Look-ups in named tables: a row name and a column name give one cell, copied from the table.

vula =
fields: lok, kupe, lazu, zel, nul, zap, bavodam
guti: [84, 79, 94, 123, 97, 128, 113]
peb: [97, 93, 117, 98, 106, 149, 132]
dinatub: [99, 110, 130, 45, 114, 208, 140]
feza: [120, 128, 122, 132, 83, 70, 91]
muzof: [150, 142, 161, 114, 105, 126, 121]

zel of feza: 132
lok of peb: 97
kupe of muzof: 142
kupe of dinatub: 110
lazu of guti: 94
nul of guti: 97
lazu of feza: 122
zap of muzof: 126
bavodam of dinatub: 140
bavodam of feza: 91
lok of feza: 120
zel of dinatub: 45
zap of feza: 70
Row with the largest lazu: muzof

sakego =
fields: lol, lugabov, lusa, fere, gov, toz, kab
nameziv: [2804, -3527, -293, 6043, -5394, 374, 2072]
rapari: [3673, 9076, 1106, 466, 1694, -540, -4533]
gular: [876, 5499, -125, -3672, -112, 1005, -542]
potil: [-2629, -8234, -174, 7059, 9037, 155, 359]
refu: [2521, -4866, -22, 2778, -3746, 518, -1320]
ribodi: [991, 3122, -35, -2792, 1060, 929, -1594]
gib: [-3418, 276, -699, 9167, 5829, 652, -4550]
biv: [1142, -6278, 1017, 5687, -2046, -310, -76]
pozagoz: [3278, -1119, -277, 6084, -1739, 746, 2846]
vofom: [-976, -2551, 21, -928, -780, 960, 3644]
tis: [3114, -5933, -210, 3075, -1239, 856, -1148]
fuda: [-1863, 5734, 912, -1557, 3975, 182, 2553]
loze: [2593, 5809, 910, -2915, -3837, 354, -289]
paruzem: [265, 8202, -335, 3883, -6809, -145, 5071]

What is the fere of pozagoz in sakego?
6084
What is the toz of tis in sakego?
856
What is the lugabov of gib in sakego?
276
What is the fere of rapari in sakego?
466
What is the lol of nameziv in sakego?
2804
What is the gov of pozagoz in sakego?
-1739
Which row has the largest gov? potil

sivopez
fields: zukifup, mun
vadad: [122, 191]
deg: [133, 221]
lom: [125, 200]
novot: [164, 167]
tadu: [113, 201]
lumaf: [177, 139]
lono: [22, 93]
guparo: [99, 109]
bazog: [211, 198]
befonu: [96, 172]

befonu, mun: 172
bazog, zukifup: 211
lono, mun: 93
befonu, zukifup: 96
lono, zukifup: 22
bazog, mun: 198
tadu, zukifup: 113
deg, zukifup: 133
novot, zukifup: 164
lom, zukifup: 125
deg, mun: 221
guparo, zukifup: 99
lom, mun: 200
vadad, zukifup: 122
guparo, mun: 109
novot, mun: 167
lumaf, zukifup: 177
lumaf, mun: 139
tadu, mun: 201
vadad, mun: 191

verap
        kepigi  kebefit     rap
mal      51849    30269  -40153
tigu     38533    48548   33142
direvu   53373    82826  -30004
vug      51156    39895  -34061
guva     44855    85081    9108
fopa     44209    33454    -423
pifa     50198    21784  -33816
fedi     39955    48499   25539
fizov    45083    61195    1988
zodip    44549    52673    2485
ganop    30532    23614   68416
ferar    46391    39475  -10249
pidomu   60747    27747  -85746

rap of ferar: -10249
rap of guva: 9108
kepigi of mal: 51849
rap of fedi: 25539
rap of fizov: 1988
kepigi of pidomu: 60747
rap of tigu: 33142
kepigi of ganop: 30532
rap of direvu: -30004
rap of pidomu: -85746
rap of vug: -34061
kebefit of fopa: 33454
kepigi of fizov: 45083
kebefit of direvu: 82826
kepigi of pifa: 50198
kebefit of vug: 39895
kebefit of pifa: 21784
kebefit of zodip: 52673

firi =
,zasu,kuv,zos,sobese,tuf,nen
lupog,34407,57747,37834,31420,35346,41034
mefebi,35820,43463,34129,61099,35575,41772
tev,42570,26736,47441,39945,50835,33371
dod,35903,31096,41616,64835,26545,28051
vepobo,29020,37069,51752,53684,13979,42222
mezag,32826,19375,36313,37778,59118,46121
tevazes,32826,24130,38143,25657,42610,77788
guduvan,37846,76837,25273,53662,22794,9419
vurupi,40754,56322,36095,37157,42804,38966

vurupi, kuv: 56322
vepobo, nen: 42222
guduvan, sobese: 53662
lupog, sobese: 31420
tevazes, zos: 38143
mefebi, kuv: 43463
mefebi, zasu: 35820
vepobo, zos: 51752
mezag, nen: 46121
dod, tuf: 26545
mefebi, tuf: 35575
vurupi, nen: 38966
tevazes, zasu: 32826
vurupi, tuf: 42804
tevazes, tuf: 42610
mezag, tuf: 59118
vurupi, zos: 36095
lupog, kuv: 57747
dod, kuv: 31096
dod, nen: 28051
Row with the largest zos: vepobo

Table tozul
          dev  sogivik  tiful  leze   vir
dotu     2285     4374   6114  9030  7316
levenu   6275     7875   4583  6692  9722
vafa     7830     6137   7354  4245  9658
fosa     6065     8287   4488  9173  8192
nit      5885     7626   7819  2745  4909
sigu     8820     4138   6021  8898  4625
mim      3262     3708   3480  2733  5295
kitid    8981     7552   3668  3578  7699
kino     9273     5335   6798  9274  8421
bimiva   3758     4079   8954  9123  5868
lagodin  8234     4862   5958  7319  7423
tik      7791     9270   7239  3935  8738
ripu     9279     7921   8155  4139  9824
gadepab  8219     8832   4135  7309  8496

lagodin, vir => 7423
gadepab, leze => 7309
vafa, vir => 9658
levenu, tiful => 4583
lagodin, tiful => 5958
levenu, vir => 9722

lotufu =
	bikug	fako	rami	begaz
bap	91	215	184	210
lep	211	162	195	63
vamaba	156	207	107	153
nozin	192	66	88	151
kot	101	213	85	243

bap, rami -> 184
kot, rami -> 85
vamaba, fako -> 207
kot, begaz -> 243
nozin, fako -> 66
vamaba, rami -> 107
kot, fako -> 213
lep, fako -> 162
kot, bikug -> 101
vamaba, begaz -> 153
nozin, bikug -> 192
nozin, rami -> 88
bap, begaz -> 210
bap, fako -> 215
nozin, begaz -> 151
lep, bikug -> 211
bap, bikug -> 91
Which row has the largest bikug? lep

pomon:
         siza  sil  monani  dipa  sekulu
kir       118  104     130   133     155
zem       141   82     113    78      69
biz       127  103      70   183     124
mam       109   66      94   172     133
mel       148   50     175    62     139
gamup     206  136     139   100     109
pab       111   86      14   124      38
pobukot   106   97      71   162      87
dubopu    124  115      56   163      77
gepeg     154  159     137    53     114

What is the dipa of biz in pomon? 183
What is the monani of zem in pomon? 113
What is the dipa of mel in pomon? 62
What is the dipa of mam in pomon? 172
What is the siza of dubopu in pomon? 124
What is the monani of biz in pomon? 70
What is the sil of dubopu in pomon? 115
What is the sekulu of mel in pomon? 139
What is the monani of pab in pomon? 14
What is the sil of kir in pomon? 104
What is the siza of pab in pomon? 111
What is the sekulu of pab in pomon? 38
What is the monani of mam in pomon? 94
What is the sekulu of gepeg in pomon? 114
What is the dipa of gamup in pomon? 100
What is the siza of mel in pomon? 148
What is the sekulu of pobukot in pomon? 87
What is the dipa of kir in pomon? 133

Table zun
	zufe	det	vul	vud	nerom	luvotaz
kiti	11966	9778	23952	14206	13229	18468
sezopup	2405	1751	-1884	14382	11726	27301
rizi	13541	13306	-14029	13388	13768	15536
pitet	-11739	51265	47816	4773	27613	-6192
lipev	-3055	-1363	27057	15192	10409	31549
nuz	13535	23526	10179	12943	16366	7885
maso	-6369	46518	-3439	6297	26106	-3716
dov	1615	39231	43199	8502	22928	-1716
fav	-66177	-11911	-8705	7501	10869	58249
damonib	-2248	-1793	-77139	14860	10572	31489
tikit	-23223	59608	35869	2086	31812	-8825
kana	11543	8807	2697	14404	12616	20275
mun	-12444	51839	13539	4817	28198	-5728
malezig	-89603	-12474	90430	3758	11575	66533

What is the vud of fav in zun? 7501
What is the vud of tikit in zun? 2086
What is the zufe of sezopup in zun? 2405
What is the luvotaz of kana in zun? 20275
What is the det of fav in zun? -11911
What is the vul of lipev in zun? 27057
What is the vul of tikit in zun? 35869
What is the zufe of fav in zun? -66177
What is the vud of malezig in zun? 3758
What is the nerom of dov in zun? 22928
What is the vud of damonib in zun? 14860
What is the vul of dov in zun? 43199
What is the luvotaz of lipev in zun? 31549
What is the nerom of mun in zun? 28198

